Here is a tiny trained network, its code and every weight. The questions are about switching its units off for an input and a class, where a switched-off unit gives its printed mean instead of its output.

import numpy as np


def w(rows, s, z=0):
    codes = np.array(rows[::2]) - 128.0
    scale = np.full(codes.shape[1], s)
    scale[-1] = z or s
    return codes * scale


def f(y):
    return np.maximum(y, 0)


def log_softmax(a):
    a = a - a.max(-1, keepdims=True)
    return a - np.log(np.exp(a).sum(-1, keepdims=True))


def net(x, mask):
    res = np.array(x, float).reshape(1, 7) / 4 @ E
    y = f(res @ A[0][:, :-1].T + A[0][:, -1])
    res = res + np.where(mask, y, B[0][:, -1]) @ B[0][:, :-1]
    return log_softmax(res[-1] @ U[:, :-1].T + U[:, -1])


A, B = {}, {}
E = w([
[111,141,122,129,130,118],'x0',
[114,136,115,121,123,114],'x1',
[137,114,126,121,120,126],'x2',
[153,190,231,40,127,88],'x3',
[170,81,76,114,248,86],'x4',
[198,184,126,200,83,79],'x5',
[122,135,127,129,131,127],'x6',
],0.013)
A[0] = w([
[116,183,225,65,45,147,127],'N0',
[148,135,96,87,183,154,137],'N1',
[140,70,13,217,230,111,120],'N2',
[200,161,192,43,219,53,44],'N3',
[94,150,190,61,52,162,163],'N4',
[166,145,132,184,108,64,156],'N5',
[47,115,91,217,7,246,234],'N6',
[115,135,103,165,133,97,101],'N7',
[191,161,144,52,212,67,24],'N8',
[149,175,165,167,37,88,100],'N9',
[93,92,81,76,160,166,187],'N10',
[215,179,131,229,102,53,161],'N11',
[192,168,119,200,104,60,136],'N12',
[118,119,72,161,38,211,163],'N13',
[36,67,144,55,153,177,253],'N14',
],0.013,0.0067)
B[0] = w([
[122,137,181,37,92,168,214],'N0',
[91,94,106,153,93,136,172],'N1',
[133,76,37,49,145,166,252],'N2',
[127,180,153,213,143,68,220],'N3',
[174,174,163,111,166,196,198],'N4',
[156,148,90,107,124,100,178],'N5',
[132,150,143,253,168,61,245],'N6',
[164,109,112,134,144,131,148],'N7',
[122,156,148,213,143,81,198],'N8',
[116,113,153,81,51,93,191],'N9',
[108,56,154,173,112,157,193],'N10',
[165,150,65,78,108,62,216],'N11',
[128,113,135,98,68,64,194],'N12',
[103,160,116,181,131,82,194],'N13',
[87,135,168,190,171,211,224],'N14',
],0.027,0.022)
U = w([
[69,145,166,225,192,118,253],'0',
[144,163,113,161,129,2,98],'1',
[62,38,90,111,185,185,127],'2',
[152,86,40,42,157,85,39],'3',
[98,175,217,68,177,219,131],'4',
[145,164,176,19,83,95,21],'5',
],0.0085,0.0027)

Each question gives the input, the list of numbers given to net, and the class t.
The units are the neurons (one row each of A and B). Each row of codes is followed by its name. A weight is (code - 128) times the scale printed after its matrix; where a second scale follows, it is the last column's (A, B and U).
mask holds one flag per neuron, in row order. A switched-off neuron (its flag False) gives its mean, the last column of its row in B, instead of its output. The means were averaged over made-up inputs and are rounded, as every weight is.
A unit's drop is (log p(t) with every unit on - log p(t) with that unit switched off) / (log p(t) with every unit on - log p(t) with every unit switched off).
most important unit: the unit with the biggest drop
top k neurons: the k neurons with the biggest drops, biggest first
drop of u: that unit's drop, to one decimal
input [2,-2,8,2,-8,6,-4], class 5: most important unit	N0
input [2,3,-2,-6,1,1,0], class 3: top 3 neurons	N2; N3; N14
input [4,-7,-2,3,0,8,-3], class 5: top 2 neurons	N6; N9
input [7,5,6,1,-5,-7,3], class 4: top 4 neurons	N0; N4; N3; N8
input [-3,4,-5,1,-8,-1,-3], class 4: top 3 neurons	N0; N4; N3
input [6,-4,7,-1,1,-6,-5], class 2: top 2 neurons	N6; N3
input [2,7,7,1,-5,5,-5], class 5: top 3 neurons	N0; N9; N3
input [0,4,-5,7,0,-7,1], class 4: top 2 neurons	N0; N6
input [-3,8,3,0,1,-7,-2], class 2: top 2 neurons	N6; N3
input [-6,1,5,8,-6,1,2], class 5: top 2 neurons	N9; N14
input [-1,-2,-5,-5,1,5,7], class 3: top 3 neurons	N2; N3; N8
input [-6,-2,-2,-7,3,7,2], class 3: drop of N2	0.6
input [0,-2,-8,-1,7,-2,-3], class 2: drop of N2	0.4
input [3,4,8,1,-4,-2,2], class 4: drop of N3	0.1
input [1,3,-8,-5,4,1,-2], class 3: most important unit	N14
